Rows are numbered. After the first five, each row is followed by the numbers of the four nearest rows among all rows above it, by straight-line distance, nearest first.
0: [ 1.10 -2.11 -0.63 -0.66  1.39 -0.22 -0.23 -0.41  1.73 -0.18  0.00  1.30
  1.22  1.06 -0.30 -1.48 -0.39  2.57  0.62  0.67  0.50 -1.06 -0.67 -1.84
  1.11  1.49 -0.27 -1.24  0.78 -3.10 -0.05  0.54 -1.59  0.57 -2.48 -0.08]
1: [-0.50  0.42 -0.86 -0.47  0.00 -0.41  0.68 -1.49  0.17 -0.61 -1.00 -1.31
 -0.14  0.10  0.71  0.63  0.95 -1.26 -0.16 -0.71 -0.33  1.18  0.87  0.81
 -0.86 -3.45 -0.61 -0.98  0.10  2.26 -0.92  1.08  1.87 -1.30 -0.12 -0.59]
2: [-0.34 -0.49  1.75  0.33  0.26 -0.32 -0.34 -0.79 -1.65  0.84 -0.90  0.48
 -1.04 -1.01  0.75 -0.50 -1.59 -0.57 -0.01 -0.74 -0.58 -0.67 -1.07  0.16
  1.19  2.40 -0.69  1.09  0.10  1.76  0.84 -1.38  2.00  0.99 -6.55 -0.41]
3: [ 0.36 -1.42  1.40  1.13  0.95 -0.01  0.03  0.23 -2.11 -0.22 -1.32  0.35
 -0.97  0.59  1.71 -1.45 -0.43 -0.66  0.05  0.34  0.65 -0.33 -3.49 -0.47
  2.18  0.40 -0.15 -0.72 -0.78  2.13  0.03  0.48  2.10  0.44 -9.65  0.11]
4: [-0.25 -0.17  1.64  1.00 -0.36  0.08 -0.47  0.19 -2.34  0.72 -1.29  0.74
 -0.53 -0.78  0.46 -0.50 -0.75 -0.45  0.52  0.38 -1.22 -0.25 -1.07  0.20
  1.86  1.34 -1.69  0.10  0.10 -0.27  0.20 -0.28  1.14  0.01 -6.43  0.97]
5: [-0.30  1.88 -1.13 -0.62  0.53 -0.79 -0.69 -0.14  1.36 -1.14  1.18 -0.67
  0.23 -0.48 -0.74  1.23  0.82  2.13 -0.39  0.05 -0.38  0.97  4.25 -0.30
 -2.97 -1.28  1.01  0.20  0.02 -1.40 -0.02 -0.35 -1.14 -0.12  6.60  0.74]  1 0 4 2
6: [-0.16  0.21 -2.51  1.03  0.78 -0.22  0.14 -0.44  2.70 -0.62  1.16 -1.00
 -0.26 -1.33 -0.21  0.13 -0.62  1.26 -0.54 -0.18 -0.48 -1.04  2.13 -0.62
 -1.24 -0.67 -0.60 -1.10  0.00 -2.20 -0.61  0.92 -1.94 -0.62  7.30 -0.16]  5 1 0 4
7: [ 1.87 -1.34  0.52 -0.14 -0.75 -0.42 -1.45  0.84  0.62 -2.07 -0.39  0.58
  0.91  0.44 -0.72  0.99  0.31  1.21 -0.01  2.17  0.53 -1.38 -0.32 -0.40
  0.72  1.95  0.21  0.74  1.08 -3.11 -0.29 -0.18 -2.58  0.64  1.60 -0.66]  0 6 5 4
8: [ 0.17  1.38 -2.17  0.61  0.88 -0.31  0.70 -0.85  2.49 -0.26  0.77 -0.04
  0.85 -1.01 -1.23  0.74 -0.33  0.66 -1.46  0.61  0.70  0.53  0.71  1.24
 -2.33 -1.34  0.04 -0.13  0.39 -1.30  1.18  1.30 -0.80 -0.50  9.10  0.39]  6 5 7 1
9: [-0.52 -0.86  1.93  1.25  0.51 -0.61 -0.03 -0.05 -1.69  0.59 -1.61  1.46
  0.78 -0.17  1.17 -1.26 -0.84 -1.28  0.70 -0.52 -0.60 -0.37 -2.42  0.04
  2.50  2.26  0.55  0.43  0.79  1.89  0.81  0.19  2.19 -0.11 -6.67 -0.33]  2 4 3 0
10: [-0.11 -0.14  0.94 -0.69  0.02 -0.25  0.16 -1.16 -1.81  1.36 -0.76  0.44
 -0.38  0.52 -0.81 -0.83  0.36 -0.75 -0.13  0.61 -1.08 -0.17 -1.81 -0.22
  2.25  1.16 -0.36  0.65  0.62  1.06  1.72  0.21  0.39  0.10 -6.13 -0.76]  4 2 9 3
11: [-0.24  2.18 -1.95 -0.11  0.01 -0.46 -0.10  0.44  1.75 -0.47  1.68 -0.37
  0.45 -0.63 -0.59  0.60  0.75 -0.12 -0.50  0.33 -0.50  0.79  3.18  0.22
 -2.79 -2.07  0.23 -0.97 -0.44 -0.38 -0.65  0.25 -0.24  0.56  9.48  1.32]  5 8 6 1
12: [ 0.92  0.93 -1.70 -0.92  0.45 -0.31 -0.50  0.18  2.08 -1.66  0.69  0.06
 -0.19  0.54 -1.33  0.91  0.45  1.39 -0.78  0.67  0.47 -0.43  1.26 -0.81
 -1.34 -1.20 -0.64 -0.63  1.06 -1.25  0.40  0.69 -2.16  0.87  7.23  0.25]  6 8 5 11
13: [ 0.73 -0.78  0.43  0.06  0.20 -0.38 -0.43  1.92  0.49 -0.75  0.18  1.33
 -0.24  0.06  0.21 -0.33 -1.36 -0.44  0.15  0.34 -1.49 -2.03 -0.32 -0.18
 -0.06  4.35  0.89 -0.29  0.06 -2.75  1.00  0.89 -1.38  1.00  0.13  0.12]  7 0 4 10
14: [-0.94  0.82  0.35  0.49 -0.26  1.03 -0.32 -1.89 -0.86  1.03 -0.08 -1.06
 -1.45 -0.56  0.63  0.46  0.17  0.23 -0.90 -1.46  0.01  1.12  1.07  0.77
 -2.10 -3.00  0.33  0.29  0.35  3.99 -0.14 -1.01  0.87  0.83 -2.51 -0.29]  1 2 10 4
15: [-0.36  0.51 -2.10 -0.30 -0.19 -0.07  0.56  0.10  1.46 -1.32  0.48 -0.05
  0.08 -0.36  0.29  0.31  0.77  0.97  0.13 -0.43  0.34 -0.53  1.49  0.18
 -1.95 -1.35  1.49 -0.17  0.47 -1.63  0.68  1.23 -1.92  0.28  6.32 -0.58]  12 6 5 8
16: [ 0.29 -0.34 -1.82 -0.42  0.57 -0.08 -0.22 -0.09  2.91 -1.01  0.40  1.16
  0.29 -0.18 -0.46  1.52  1.29  1.94 -0.51 -0.45  0.38  0.37  1.40 -1.82
 -2.38 -2.04 -0.65 -0.53  1.07 -2.65  0.45  0.69 -2.47 -0.44  5.51  0.33]  12 15 6 5
17: [ 1.75 -1.81  0.45  0.15  1.04 -0.68 -1.45  0.51 -0.52 -0.39  0.47  1.41
  0.19  0.75 -1.26 -1.49 -0.63 -0.35  0.14  0.49 -0.45 -0.68 -1.73 -0.30
  0.27  4.26  1.89 -0.73  0.78 -3.21  0.82 -0.11 -1.10  0.04 -2.32  0.46]  13 0 7 10
18: [-1.25  1.47 -0.22  1.16 -0.21  0.54 -0.75 -1.24  0.42  1.00  1.15 -0.50
  0.11  0.32  0.99  0.43  0.24  0.29 -0.76 -0.02 -0.07  1.45  0.95  0.40
 -0.79 -3.33  0.77  0.45 -0.91  3.14  0.08 -1.19  1.30 -0.71 -1.64 -0.08]  14 1 10 2
19: [-0.79  0.09  1.99  0.58  0.13 -0.25  1.22 -0.60 -3.10 -0.46 -1.26  0.81
 -2.47  0.51  1.35 -1.23 -0.38  0.31  1.69 -2.19 -0.95 -0.03 -3.06 -0.91
  2.06 -0.40  0.09 -0.58  0.05  0.84  0.01 -0.48  1.59 -1.24 -9.07 -1.06]  3 9 4 2
20: [ 0.58 -0.38 -0.64  0.25  0.44  0.92 -0.21  0.40 -0.66 -2.02  0.91  0.29
 -0.58  0.34 -0.26 -0.34 -1.21  2.03  0.55  0.49 -0.12 -1.18 -0.73 -1.15
  1.19  1.87 -0.46 -1.48  0.10 -2.46  1.43  0.09 -0.92 -0.54 -1.59  0.80]  0 13 17 7
21: [ 0.81 -0.80  1.15  1.21 -1.68  0.89 -0.06  0.31 -2.39 -0.26  0.18  0.66
 -0.19  0.22 -0.35 -1.95 -0.13 -1.03  0.36  0.32 -1.21 -0.84 -1.64  1.56
  1.76  1.63  0.26 -0.16 -0.33  0.42  0.11 -0.25  0.66 -0.34 -7.35 -0.53]  4 10 9 2
22: [ 1.01  2.27 -0.66 -0.29 -1.29 -0.91  0.27  0.65  2.81 -0.47  0.88  0.62
  0.20 -0.12 -0.81  0.94  0.13 -0.73 -0.38  1.07 -0.37 -0.39  1.97  1.28
 -2.74 -1.12 -1.24  1.35 -1.16 -1.52  0.70  1.49 -1.04 -0.95  9.55  0.68]  8 11 12 15
23: [-0.57  2.47 -0.69  0.08 -0.88  0.66 -0.52 -1.24 -1.26  1.17  0.79  0.31
 -0.88 -0.01  0.56  0.37  0.78 -1.53 -0.16  0.02 -0.09 -0.67  1.36  0.55
 -0.74 -1.61  1.06  0.45  0.23  3.18  0.06 -1.37  1.38  0.32  0.21 -1.10]  18 14 1 10
24: [ 0.40 -2.37 -0.23  0.21  1.10 -0.06 -0.19  0.50 -0.13 -1.82 -0.28  0.25
  0.83 -0.25  0.66 -2.92 -0.23  0.63  0.39  1.50 -1.04 -1.45 -2.24 -2.98
  1.96  2.13 -0.91 -0.63 -0.02 -2.98  0.51 -0.05 -2.12 -0.55 -4.07  0.88]  0 20 17 13
25: [ 1.92  0.45 -0.56 -0.02 -0.75 -0.77 -0.74  1.58  0.75 -0.30  0.98  1.20
  0.88 -0.20 -1.04 -1.24 -1.79 -0.25 -1.32  2.48  0.15 -1.27 -1.09 -1.53
  0.42  3.68  0.20  0.68  0.05 -2.44  1.04 -1.06 -1.20 -0.44  0.28  0.67]  13 17 7 20
26: [ 0.08  1.41 -0.80 -0.88 -0.38  0.54  0.05 -0.34  2.18 -1.14 -0.60 -0.48
 -0.14  0.94  0.52  0.67 -0.22  1.11 -1.12  0.32 -0.17  0.42  1.99 -0.56
 -2.36 -2.18  1.48 -0.10  0.44 -0.97  0.25  0.76 -1.42  0.12  6.51  0.45]  15 12 5 16
27: [ 0.38 -1.35  1.42  0.19  1.34 -0.17  0.69 -0.04 -0.03 -1.96 -0.46 -0.38
  0.74  0.88 -0.92 -1.76 -0.88  0.58  0.69  0.80  0.71 -1.29 -1.55 -1.95
  2.41  3.17 -0.82 -0.53  1.36 -1.69  1.81  1.14 -0.72 -0.38 -4.36  0.00]  24 20 0 17
28: [ 1.30  1.11 -2.21  0.02  0.48  0.76  0.84  0.76  1.74 -0.98  0.39  0.12
 -0.99  0.42 -0.39 -0.41 -0.21  0.39 -0.12 -0.20  1.12  0.96  1.41 -0.84
 -1.50 -0.79 -0.10 -0.72  0.69 -1.12  0.11  1.20 -1.46 -0.59  4.59  0.98]  15 12 26 16
29: [-0.69 -0.40 -0.98  0.56  0.76 -0.56 -0.08  0.07  2.50 -1.22  0.49 -0.21
  0.40 -0.04  0.59  1.01  1.52  0.62 -2.04 -1.13 -0.50 -0.17  1.74 -0.86
 -2.19 -2.08  0.19 -0.57  0.18 -1.34 -0.76  1.03 -2.14 -1.25  6.29 -0.58]  16 15 6 26
30: [-1.34  2.01 -0.63 -0.54 -0.72 -0.32 -0.27 -0.14  0.15  1.00 -0.35 -1.26
 -0.04  0.17 -0.23  0.99  1.01 -0.51 -1.02 -0.08  0.15 -0.50  1.63  1.34
 -2.24 -2.67 -0.04  0.46 -0.65  3.22 -0.46 -0.74  0.93 -0.16  2.15  0.65]  23 1 18 14
31: [-0.70 -3.62  0.96  0.10  0.08  0.72 -0.26  0.08 -2.78 -0.05 -1.04  0.34
 -0.28 -0.21  0.98 -1.88  1.47  0.25  1.36  0.19 -0.29 -0.78 -2.08 -0.26
  2.47  2.34  0.60 -1.10  0.75  0.11 -0.56  0.47  1.21  0.29 -9.38 -0.56]  3 21 9 4
32: [-1.28  1.44 -0.89  0.85 -0.57 -1.03  0.06 -0.79 -0.75  0.40 -0.31 -1.26
 -0.72 -0.55  1.34  1.44  0.91  0.37 -0.45 -2.13 -1.09  1.14  0.55  0.38
 -0.44 -4.24 -0.17 -1.05  0.22  3.42  1.45 -0.32  1.36 -0.07  0.33 -1.89]  1 18 14 23
33: [ 0.55 -0.95  1.43  0.73  0.48 -0.23  0.35  0.78 -1.56 -0.01 -0.28  0.60
 -0.83  0.56  1.19  0.00 -1.19 -1.18  1.26  1.19 -0.50 -1.42 -2.12  1.17
  3.36  1.24  0.21  0.81  0.34  1.66  1.16 -0.67  0.63 -0.89 -7.72 -0.23]  9 21 4 10
34: [ 0.08  0.28  0.98  1.04 -0.59 -0.36  0.49 -1.47 -1.74  0.16  0.32 -1.09
 -0.93 -0.56  1.25 -0.42  1.10 -0.61  0.80 -1.33 -0.84 -0.38 -0.17  0.47
  0.15 -3.91  0.14 -0.33  0.56  3.09 -0.49  0.40  1.64 -0.44 -0.96 -0.36]  1 32 14 18
35: [ 0.01  1.54 -2.46 -0.50 -0.24 -0.82  1.58 -0.13  2.48 -1.47 -0.44 -0.60
 -1.08  0.49 -0.01  0.72  0.14  0.84 -0.56  1.10  0.19 -0.33  2.52 -1.55
 -2.77 -2.54 -0.57 -0.64  0.33 -0.07  0.64 -0.20 -2.68  0.09  6.91  0.65]  26 12 15 28
36: [ 0.01  0.17 -0.73 -0.34  0.93  0.99  0.37  0.22  1.13 -0.71  2.11  1.04
 -0.09  0.52  0.08  0.14 -1.34  0.49  1.20  0.21  0.45 -1.02 -0.32 -2.45
  0.75  3.35  1.36 -0.55 -0.91 -3.94  1.84  1.62 -1.41  0.34  0.92  0.17]  13 20 25 0
37: [ 0.42 -0.86  1.75 -0.75  0.09  0.26 -1.98  0.11 -3.27  1.13 -0.89  0.46
  0.20 -0.10  0.87 -0.25 -1.37 -0.43  1.25  1.19 -0.13 -1.27 -2.17  0.59
  2.68  1.76 -0.82 -0.60  0.27  1.63  0.05 -2.09  1.95  1.45 -8.40 -0.84]  2 33 4 9
38: [ 0.29 -0.61  2.25  0.47 -1.64  0.24 -0.41  0.38 -2.09  0.87 -0.27  0.38
 -0.42  0.80 -0.53 -0.45 -0.74 -0.74  0.71  0.68 -0.30 -1.20 -2.01  0.10
  1.80  2.11 -0.34  0.27 -1.63  2.44 -0.45 -0.78  2.44  1.06 -8.65  0.19]  37 21 2 3
39: [-0.28 -2.98  0.89 -0.67  1.71 -1.55 -0.17  1.29  0.53 -2.40 -0.68  1.16
  0.79  0.36  0.85 -1.52  0.08  1.69  0.90  0.46  0.01 -0.98 -3.28 -1.71
  1.85  1.67 -0.71 -0.59  0.40 -2.52  2.16  0.73 -2.45  0.77 -4.74  0.20]  24 27 0 20
40: [ 0.46  0.35 -2.24 -1.54 -0.56  0.18  0.65  0.00  2.92 -0.60  0.54 -1.61
  0.70  0.13  0.13  0.88  1.08  0.76 -0.40 -0.06  0.16  1.04  1.06 -0.87
 -1.86 -0.99  0.06 -0.42  0.37 -1.19 -1.01  1.18 -0.90 -0.86  6.92  0.39]  26 15 12 29
41: [-0.31  0.10 -0.61  0.91 -0.59 -0.09 -0.15 -0.70 -0.91  0.05  0.00 -0.71
 -1.02  1.07 -0.61  1.86  0.67 -1.19 -1.87 -0.49  0.04  1.40  1.09  0.28
 -0.37 -1.34 -0.30  0.30 -0.94  1.32 -1.51  0.62  0.37 -0.43  2.77  0.04]  30 1 23 18
42: [-0.02 -0.30  1.95  0.58 -0.88  1.30  0.64  0.81 -2.63  0.21 -0.08  0.97
  0.86  0.09  0.10 -2.18 -0.61 -1.70  0.92 -0.14 -0.70 -1.29 -1.34  1.02
  0.72  2.01  0.45 -0.10 -0.51  1.97 -0.84 -1.25  2.74  0.30 -5.58  0.24]  21 38 9 2
43: [-0.25  2.32 -1.86  0.37  0.08  0.00  0.12 -0.58  2.33 -0.69  0.60 -1.01
 -0.07  1.05 -0.49 -0.11  0.26  0.81 -0.88 -0.53 -0.65 -0.67  2.23 -0.45
 -2.00 -1.21  0.02 -0.67 -0.31 -1.19 -0.75  0.64 -1.36 -0.89  8.25  0.09]  6 26 11 40
44: [-1.03  0.88 -0.38 -0.06 -0.09 -0.91  0.58  0.06 -0.10  1.41  0.50 -0.60
 -1.10 -0.06  0.62  2.50  0.42  0.04  0.00 -1.70 -0.53  1.50  2.16  0.98
 -1.45 -3.60  1.62 -0.02 -1.16  3.02 -0.83  0.46  0.21 -0.54  3.24 -0.37]  30 41 32 1
45: [-0.92  3.13  0.11 -1.61 -2.51  0.48  0.73 -0.67 -0.98  1.76  0.80  0.05
 -0.53  0.43  0.37  0.98 -0.23 -2.68 -0.73  0.54 -1.63  1.73  2.00  2.17
 -1.92 -3.29 -0.27  0.70 -1.86  2.81 -0.76 -0.59  1.39  0.29  5.51  0.87]  30 44 41 23
46: [ 1.76 -1.73 -0.30  0.48  2.07 -0.67  0.22  0.76 -1.00 -0.69 -0.55  0.70
  0.14 -0.29 -0.14 -1.53 -0.17  0.92  0.07  0.52  0.02 -1.81 -2.22 -3.44
  1.82  2.02 -0.37 -0.61  0.24 -2.66  1.48  1.79 -1.99  0.07 -3.39 -1.01]  24 27 39 0
47: [-0.74  0.34 -0.20 -0.05 -0.68  1.65 -0.24 -0.47 -0.74  1.88  0.46 -0.71
 -1.32 -0.10  1.23  0.30 -0.58 -1.66  0.06 -0.29 -0.25  0.94  2.31  1.27
  0.10 -2.44  0.77  0.83 -0.14  1.95 -0.85 -1.05  2.85  0.46 -0.63 -0.17]  23 18 14 34
48: [ 1.00 -0.71  0.21 -0.21 -1.47  0.08  0.62 -0.06  0.67 -1.01  0.63  0.11
  0.11  0.72 -0.73 -0.46 -1.34  0.71  1.01  1.46 -0.61 -1.17 -1.44 -0.36
  0.56  3.13  0.33  1.05  0.07 -2.09  1.37  0.16 -1.48 -0.45  1.41  1.14]  25 13 7 20
49: [ 0.13  1.79 -0.28  0.01  0.21  0.43  0.97 -0.76 -0.54  0.82 -0.60 -1.11
 -0.36 -1.26  0.20  0.86  0.91 -0.56 -0.31 -1.57  0.54  1.05  0.77  1.72
 -1.93 -2.61 -0.15 -0.89  0.23  3.12 -1.08 -0.73  1.59  0.04  2.18  0.36]  30 1 44 23
50: [-0.41 -1.26  1.65 -0.14 -1.31  1.32 -0.26  0.47 -3.24  1.24  0.30 -0.73
 -0.68 -0.28 -1.55 -0.73 -0.69 -1.75  0.83 -0.84 -0.90 -0.09 -1.89 -0.41
  2.98  0.39 -0.49  0.95 -0.09  1.42 -0.10 -0.52  2.50  0.10 -7.11 -0.98]  38 21 10 4
51: [ 0.09  0.42  1.07 -0.33 -0.97  0.28 -0.41 -0.69  0.00  1.62  1.09 -0.15
 -0.76  0.02 -0.36 -0.01  1.37 -0.28 -0.39  0.25  0.93  1.13  0.98  0.38
 -1.66 -1.99  0.35  1.22 -0.72  3.62 -1.18 -0.57  1.27 -0.18  0.93  0.17]  30 23 18 49
52: [-0.10  0.58 -1.32 -0.35  0.64 -0.86  0.15 -0.55  1.15 -1.22  0.89 -1.51
  0.07 -0.59 -0.53  1.07  1.15  1.26 -1.14 -0.35  0.47  0.36  1.47 -0.59
 -1.48 -2.68  0.10 -0.08  0.65 -1.01 -0.05  0.52 -0.73 -0.65  5.22 -0.46]  29 15 40 26
53: [ 0.10 -0.59  1.08 -0.02 -1.64 -0.48  0.31  0.54 -1.36 -0.35  0.85  0.32
  0.42  0.99  0.96 -0.42  0.06 -2.82  0.82 -0.77 -0.17 -0.40 -2.64  0.77
  1.94  0.88  0.41 -1.11 -0.23  1.29  0.49 -1.13  0.61  1.84 -4.45 -0.20]  42 21 10 9
54: [-0.67  0.19  3.63 -0.02 -0.06 -1.22 -1.33  0.76 -1.79  0.50 -0.57  1.04
  0.52  0.17  1.82 -1.32 -0.01 -0.22  0.67 -0.10 -0.40 -1.07 -1.78  1.15
  1.81  1.41 -0.68  1.00 -0.28  0.64  0.23 -0.01  0.69 -0.02 -5.62  0.95]  4 9 2 33
55: [-0.33  0.16 -2.03  0.40  0.97 -0.93  1.00  0.22  2.35 -0.89 -0.40 -0.59
  0.02 -1.67  1.13 -0.58  1.48  0.67 -0.75  0.21 -0.33  1.14  2.32 -1.05
 -2.48 -2.69 -0.43  0.03  0.87 -0.36  1.08  0.25 -1.66 -0.92  6.02  0.36]  52 29 35 15
56: [-0.12  1.57  0.11 -0.51 -0.76 -0.52 -0.50 -1.29  0.50  1.01  0.91 -1.34
 -1.28 -0.32 -0.07  2.18  0.53 -1.64 -0.93  0.58 -0.13  2.39  1.26  2.05
 -2.09 -2.84  0.04  0.78 -0.77  3.29 -1.59 -0.92  3.26 -0.69  4.68  0.26]  45 30 49 44
57: [ 0.39 -1.31  0.02 -0.53  0.76 -0.04 -0.30  1.42  1.35 -1.80 -0.22  0.10
 -0.34  0.86 -0.27 -1.05 -1.02  0.95 -0.14  0.69 -1.19 -1.45 -1.38 -0.99
  0.48  1.89  0.60 -0.11  1.81 -2.07 -0.19  0.27 -2.33 -0.55 -0.88  1.02]  20 13 48 0
58: [ 0.95 -1.63  0.33  0.34 -0.47 -0.30 -0.86  0.63  0.90 -0.49 -0.23  0.81
  1.50  0.70 -0.26  0.57 -0.34  1.77  0.87  0.27 -0.65 -1.24 -0.17 -0.90
 -0.39  2.09 -0.88 -0.66  0.24 -2.84  1.32  1.32 -1.88 -0.45  1.92  0.04]  7 48 13 57
59: [ 0.36  0.46  0.88 -0.01 -0.83 -0.51  0.34  0.87  0.90  0.63  0.58  0.27
  0.62  0.89 -0.98 -1.10 -0.96 -0.23  0.11  1.72  0.74 -0.99 -0.77 -1.67
  1.13  4.40  0.75  1.56  0.34 -2.47  1.42 -1.32 -0.22 -0.61  2.01  0.08]  25 48 13 36
60: [ 0.84 -1.10 -0.22 -0.01  0.97 -0.02 -0.69  0.84  0.09 -1.40 -0.40  0.08
  1.02 -0.44 -1.03 -1.35  0.04  1.60  0.38  0.53 -0.20 -0.41 -0.95 -1.09
  1.41  1.41 -0.45  0.86  0.62 -2.90  1.01  1.51 -0.96 -0.10 -1.23  0.60]  20 57 0 46
